Here is a tiny trained network, its code and every weight. The questions are about switching its units off for an input and a class, where a switched-off unit gives its printed mean instead of its output.

import numpy as np


def w(rows, s, z=0):
    codes = np.array(rows[::2]) - 128.0
    scale = np.full(codes.shape[1], s)
    scale[-1] = z or s
    return codes * scale


def f(y):
    return y / 2 * (1 + np.tanh(0.7978845608 * (y + 0.044715 * y**3)))


def log_softmax(a):
    a = a - a.max(-1, keepdims=True)
    return a - np.log(np.exp(a).sum(-1, keepdims=True))


def net(x, mask):
    res = np.array(x, float).reshape(1, 5) / 4 @ E
    y = f(res @ A[0][:, :-1].T + A[0][:, -1])
    res = res + np.where(mask, y, B[0][:, -1]) @ B[0][:, :-1]
    return log_softmax(res[-1] @ U[:, :-1].T + U[:, -1])


A, B = {}, {}
E = w([
[143,135,2],'x0',
[129,129,128],'x1',
[242,168,142],'x2',
[181,10,131],'x3',
[128,131,129],'x4',
],0.0046)
A[0] = w([
[39,87,115,89],'neuron 1',
[96,219,138,126],'neuron 2',
[111,138,138,63],'neuron 3',
[111,108,128,77],'neuron 4',
[152,62,129,85],'neuron 5',
[118,125,224,92],'neuron 6',
[97,221,136,103],'neuron 7',
[54,92,115,85],'neuron 8',
[245,183,145,88],'neuron 9',
[121,155,113,76],'neuron 10',
[102,117,125,87],'neuron 11',
[116,126,215,96],'neuron 12',
[137,132,43,58],'neuron 13',
[162,39,134,97],'neuron 14',
[141,97,106,23],'neuron 15',
[119,126,201,71],'neuron 16',
[49,95,117,87],'neuron 17',
[143,128,13,103],'neuron 18',
[127,129,135,188],'neuron 19',
[130,150,140,1],'neuron 20',
[120,124,142,232],'neuron 21',
[111,176,136,88],'neuron 22',
[155,50,131,83],'neuron 23',
[119,119,205,117],'neuron 24',
[140,123,130,35],'neuron 25',
[162,38,137,120],'neuron 26',
],0.012,0.0045)
B[0] = w([
[152,180,193,183],'neuron 1',
[76,156,62,218],'neuron 2',
[113,129,137,91],'neuron 3',
[118,135,144,100],'neuron 4',
[81,148,111,152],'neuron 5',
[122,40,141,185],'neuron 6',
[60,160,75,201],'neuron 7',
[140,166,183,158],'neuron 8',
[130,201,246,218],'neuron 9',
[94,115,130,100],'neuron 10',
[124,137,147,106],'neuron 11',
[127,55,137,176],'neuron 12',
[81,44,165,147],'neuron 13',
[67,171,85,198],'neuron 14',
[75,113,154,88],'neuron 15',
[112,70,148,140],'neuron 16',
[144,171,184,164],'neuron 17',
[131,1,143,225],'neuron 18',
[143,130,114,191],'neuron 19',
[64,117,170,71],'neuron 20',
[173,133,86,254],'neuron 21',
[92,134,116,127],'neuron 22',
[72,153,102,168],'neuron 23',
[136,71,121,178],'neuron 24',
[95,127,156,75],'neuron 25',
[80,180,74,218],'neuron 26',
],0.037,0.0026)
U = w([
[40,166,78,77],'0',
[127,8,169,75],'1',
[145,196,254,77],'2',
[149,136,114,254],'3',
],0.0073,0.0051)

Each question gives the input, the list of numbers given to net, and the class t.
The units are the neurons (one row each of A and B). Each row of codes is followed by its name. A weight is (code - 128) times the scale printed after its matrix; where a second scale follows, it is the last column's (A, B and U).
mask holds one flag per neuron, in row order. A switched-off neuron (its flag False) gives its mean, the last column of its row in B, instead of its output. The means were averaged over made-up inputs and are rounded, as every weight is.
A unit's drop is (log p(t) with every unit on - log p(t) with that unit switched off) / (log p(t) with every unit on - log p(t) with every unit switched off).
The circuit of an input: a set's keep is (log p(t) with only the set's units on - log p(t) with every unit switched off) / (log p(t) with every unit on - log p(t) with every unit switched off). Starting from the 12 units with the biggest drops (on a tie, the unit counted first), units are removed one at a time, each time the one whose removal leaves the highest keep (on an exact tie, the one counted first), for as long as the keep stays at least 0.8.
circuit, biggest first: the units of the circuit, biggest drop first
k most important neurons: the k neurons with the biggest drops, biggest first
drop when u is switched off: that unit's drop, to one decimal
input [8,-4,-2,4,6], class 1: most important neuron -> (neuron 18)
input [-4,-7,3,-2,-4], class 1: circuit, biggest first -> (neuron 26; neuron 6)
input [-5,-8,7,7,1], class 0: 2 most important neurons -> (neuron 26; neuron 14)
input [-8,6,3,6,6], class 1: 3 most important neurons -> (neuron 6; neuron 12; neuron 24)
input [6,3,-5,-3,-5], class 1: 3 most important neurons -> (neuron 18; neuron 13; neuron 9)
input [6,8,5,3,-2], class 1: 2 most important neurons -> (neuron 18; neuron 13)
input [-3,-2,5,3,-4], class 2: 3 most important neurons -> (neuron 9; neuron 2; neuron 18)
input [-5,-6,-7,-4,7], class 2: 2 most important neurons -> (neuron 1; neuron 17)
input [7,1,1,7,5], class 0: 3 most important neurons -> (neuron 26; neuron 14; neuron 23)
input [-6,4,1,6,-3], class 0: 3 most important neurons -> (neuron 26; neuron 14; neuron 18)
input [-3,7,-8,8,-4], class 0: 4 most important neurons -> (neuron 26; neuron 14; neuron 23; neuron 9)
input [7,7,4,2,7], class 1: drop when neuron 18 is switched off -> 0.4
input [7,8,1,-3,-1], class 1: drop when neuron 18 is switched off -> 0.3
input [7,-7,-7,2,-4], class 1: circuit, biggest first -> (neuron 18)
input [0,-7,4,7,0], class 0: drop when neuron 4 is switched off -> 0.0
